Below are the code and all the weights of a small trained network. Each question names an input and a class and asks about switching units off, where a switched-off unit gives its printed mean instead of its output.

import numpy as np


def w(rows, s, z=0):
    codes = np.array(rows[::2]) - 128.0
    scale = np.full(codes.shape[1], s)
    scale[-1] = z or s
    return codes * scale


def f(y):
    return y / 2 * (1 + np.tanh(0.7978845608 * (y + 0.044715 * y**3)))


def log_softmax(a):
    a = a - a.max(-1, keepdims=True)
    return a - np.log(np.exp(a).sum(-1, keepdims=True))


def net(x, mask):
    res = np.array(x, float).reshape(1, 7) / 4 @ E
    y = f(res @ A[0][:, :-1].T + A[0][:, -1])
    res = res + np.where(mask, y, B[0][:, -1]) @ B[0][:, :-1]
    return log_softmax(res[-1] @ U[:, :-1].T + U[:, -1])


A, B = {}, {}
E = w([
[22,106,159,156,190,84,15,170],'x0',
[138,135,124,122,142,179,116,140],'x1',
[131,69,60,135,253,91,172,77],'x2',
[128,118,114,132,112,109,121,122],'x3',
[63,15,180,89,100,204,159,59],'x4',
[55,191,69,2,118,100,153,118],'x5',
[124,142,170,122,143,104,146,104],'x6',
],0.0089)
A[0] = w([
[103,186,138,26,150,119,113,92,110],'n0',
[166,132,168,197,128,116,122,111,84],'n1',
[107,68,130,99,129,84,76,194,138],'n2',
[99,146,116,70,152,113,176,153,76],'n3',
[73,162,118,163,168,100,53,192,115],'n4',
[109,186,122,32,137,87,170,114,124],'n5',
[213,101,164,225,107,146,79,96,128],'n6',
[179,197,115,143,163,110,95,140,67],'n7',
[113,172,152,88,48,141,80,124,55],'n8',
[93,143,65,57,101,123,180,153,119],'n9',
[32,124,144,174,136,95,131,161,124],'n10',
[181,130,132,81,92,119,195,145,107],'n11',
[189,151,96,151,84,162,228,87,131],'n12',
[152,163,108,151,73,128,217,83,99],'n13',
[163,165,105,99,103,162,166,92,107],'n14',
[163,206,112,123,164,88,131,201,62],'n15',
[86,45,179,113,88,171,148,114,49],'n16',
[134,90,106,120,223,94,152,100,53],'n17',
[189,254,80,176,130,72,113,167,46],'n18',
[152,157,200,103,50,128,95,150,55],'n19',
[130,129,92,154,102,99,138,151,2],'n20',
[87,168,78,40,119,126,114,121,102],'n21',
[43,200,91,19,128,120,111,104,107],'n22',
[106,134,192,102,136,69,59,90,126],'n23',
[10,116,107,141,181,148,56,165,156],'n24',
[142,88,48,141,220,114,174,161,36],'n25',
[175,137,127,90,127,151,172,137,125],'n26',
[81,49,113,108,44,188,170,58,64],'n27',
[20,66,170,115,127,170,103,82,103],'n28',
[161,60,176,150,118,109,139,173,69],'n29',
[106,125,204,92,67,146,80,198,38],'n30',
[185,110,205,192,160,120,161,172,104],'n31',
[114,224,161,169,20,145,151,206,34],'n32',
[171,101,189,206,126,131,163,132,124],'n33',
[187,140,96,146,57,150,234,115,100],'n34',
[164,94,84,127,211,124,159,79,46],'n35',
[143,125,199,94,153,174,106,64,36],'n36',
[216,147,98,99,95,150,197,116,117],'n37',
[109,48,146,55,83,164,137,109,66],'n38',
[85,154,190,114,194,132,68,152,103],'n39',
[145,136,221,112,11,127,99,173,42],'n40',
[181,75,169,200,162,116,125,158,108],'n41',
[95,127,139,73,161,170,88,194,168],'n42',
[65,187,83,56,96,104,121,128,91],'n43',
],0.0094,0.0028)
B[0] = w([
[89,72,98,164,115,183,133,199,208],'n0',
[151,71,123,133,86,199,115,149,179],'n1',
[193,198,160,195,97,134,73,85,186],'n2',
[104,95,77,138,132,124,111,161,173],'n3',
[185,171,175,159,112,63,102,118,232],'n4',
[91,66,111,142,73,180,91,149,223],'n5',
[69,1,106,137,64,231,95,189,243],'n6',
[213,75,127,53,143,78,211,180,186],'n7',
[89,149,54,79,195,170,142,108,196],'n8',
[125,68,99,175,114,158,101,149,206],'n9',
[124,185,160,202,118,61,119,115,195],'n10',
[124,144,148,172,113,82,55,115,195],'n11',
[148,228,162,213,69,91,33,102,250],'n12',
[140,166,175,177,123,128,106,105,211],'n13',
[142,165,147,190,126,147,116,130,193],'n14',
[163,98,184,31,181,63,152,185,208],'n15',
[196,113,152,34,136,79,204,153,206],'n16',
[73,171,51,128,199,159,192,62,192],'n17',
[205,107,188,7,196,55,240,187,250],'n18',
[72,140,73,95,179,192,157,20,201],'n19',
[190,140,115,105,142,129,124,143,129],'n20',
[82,80,118,163,97,171,141,206,212],'n21',
[88,68,74,180,42,225,124,212,254],'n22',
[136,159,154,176,137,127,83,126,191],'n23',
[132,226,173,195,112,74,45,99,246],'n24',
[87,129,96,49,174,156,142,22,201],'n25',
[135,187,127,183,109,121,77,152,178],'n26',
[247,141,128,67,155,69,182,171,231],'n27',
[201,157,206,94,179,64,172,168,230],'n28',
[103,53,112,134,105,131,131,146,170],'n29',
[114,204,69,102,153,146,154,82,209],'n30',
[115,78,92,153,96,167,137,175,205],'n31',
[104,160,56,68,179,132,149,71,234],'n32',
[74,76,97,160,59,195,125,152,210],'n33',
[125,193,228,162,142,95,27,103,246],'n34',
[51,179,68,81,200,151,143,58,201],'n35',
[142,141,134,113,125,138,153,182,157],'n36',
[148,188,186,199,112,61,56,111,238],'n37',
[169,134,166,82,148,61,212,184,201],'n38',
[153,182,166,175,110,81,79,84,206],'n39',
[64,167,46,73,209,186,144,62,231],'n40',
[111,32,52,159,92,166,97,152,214],'n41',
[99,126,157,164,133,130,88,140,184],'n42',
[126,91,97,139,83,177,121,194,223],'n43',
],0.0062,0.0096)
U = w([
[110,188,221,195,124,102,99,113,248],'0',
[60,25,118,148,86,176,152,198,178],'1',
[178,105,212,35,169,84,235,181,30],'2',
[35,160,53,76,195,147,188,5,53],'3',
],0.012,0.0015)

Each question gives the input, the list of numbers given to net, and the class t.
The units are the neurons (one row each of A and B). Each row of codes is followed by its name. A weight is (code - 128) times the scale printed after its matrix; where a second scale follows, it is the last column's (A, B and U).
mask holds one flag per neuron, in row order. A switched-off neuron (its flag False) gives its mean, the last column of its row in B, instead of its output. The means were averaged over made-up inputs and are rounded, as every weight is.
A unit's drop is (log p(t) with every unit on - log p(t) with that unit switched off) / (log p(t) with every unit on - log p(t) with every unit switched off).
The circuit of an input: a set's keep is (log p(t) with only the set's units on - log p(t) with every unit switched off) / (log p(t) with every unit on - log p(t) with every unit switched off). Starting from the 12 units with the biggest drops (on a tie, the unit counted first), units are removed one at a time, each time the one whose removal leaves the highest keep (on an exact tie, the one counted first), for as long as the keep stays at least 0.8.
units of the circuit, in order: the units of the circuit, biggest drop first
top k neurons: the k neurons with the biggest drops, biggest first
drop of u: that unit's drop, to one decimal
input [4,-3,6,7,-8,-7,2], class 2: units of the circuit, in order -> [n18]
input [-3,-7,7,-5,-3,-6,-7], class 3: top 2 neurons -> [n25; n35]
input [5,0,4,-5,0,5,-4], class 0: top 2 neurons -> [n24; n6]
input [-7,2,7,-6,-2,1,2], class 0: top 4 neurons -> [n12; n37; n34; n40]
input [-5,2,-3,8,1,5,-5], class 0: top 3 neurons -> [n34; n6; n37]
input [-3,-2,2,-4,2,3,-5], class 0: top 4 neurons -> [n6; n41; n33; n31]
input [-6,-5,7,3,0,-6,-5], class 3: top 2 neurons -> [n35; n25]
input [-3,8,0,-7,-7,7,8], class 1: top 2 neurons -> [n22; n5]
input [-7,-2,4,1,-8,-2,2], class 2: top 3 neurons -> [n18; n7; n15]
input [-6,-2,0,6,3,-6,-7], class 0: top 4 neurons -> [n34; n12; n37; n22]
input [-6,-8,-1,-4,7,-4,0], class 2: top 4 neurons -> [n27; n16; n38; n24]
input [-7,-2,-5,-3,6,3,-3], class 0: top 2 neurons -> [n12; n34]
input [6,0,8,-1,-7,-7,-2], class 3: top 4 neurons -> [n25; n17; n35; n22]
input [6,-4,-2,-6,-8,-1,2], class 2: units of the circuit, in order -> [n18]
input [-5,0,8,0,-7,-3,0], class 3: top 2 neurons -> [n35; n25]
input [5,-5,-4,-7,6,-3,-3], class 2: top 3 neurons -> [n16; n28; n12]
input [6,-5,5,8,1,7,-4], class 1: drop of n43 -> 0.2
input [-4,5,6,3,-8,8,1], class 1: drop of n43 -> 0.1
input [-8,6,-6,2,3,-3,-5], class 0: drop of n39 -> 0.0
input [4,8,-4,-1,-5,-6,-5], class 1: units of the circuit, in order -> [n6]
input [-6,3,1,-5,6,-3,-2], class 0: drop of n7 -> 0.1
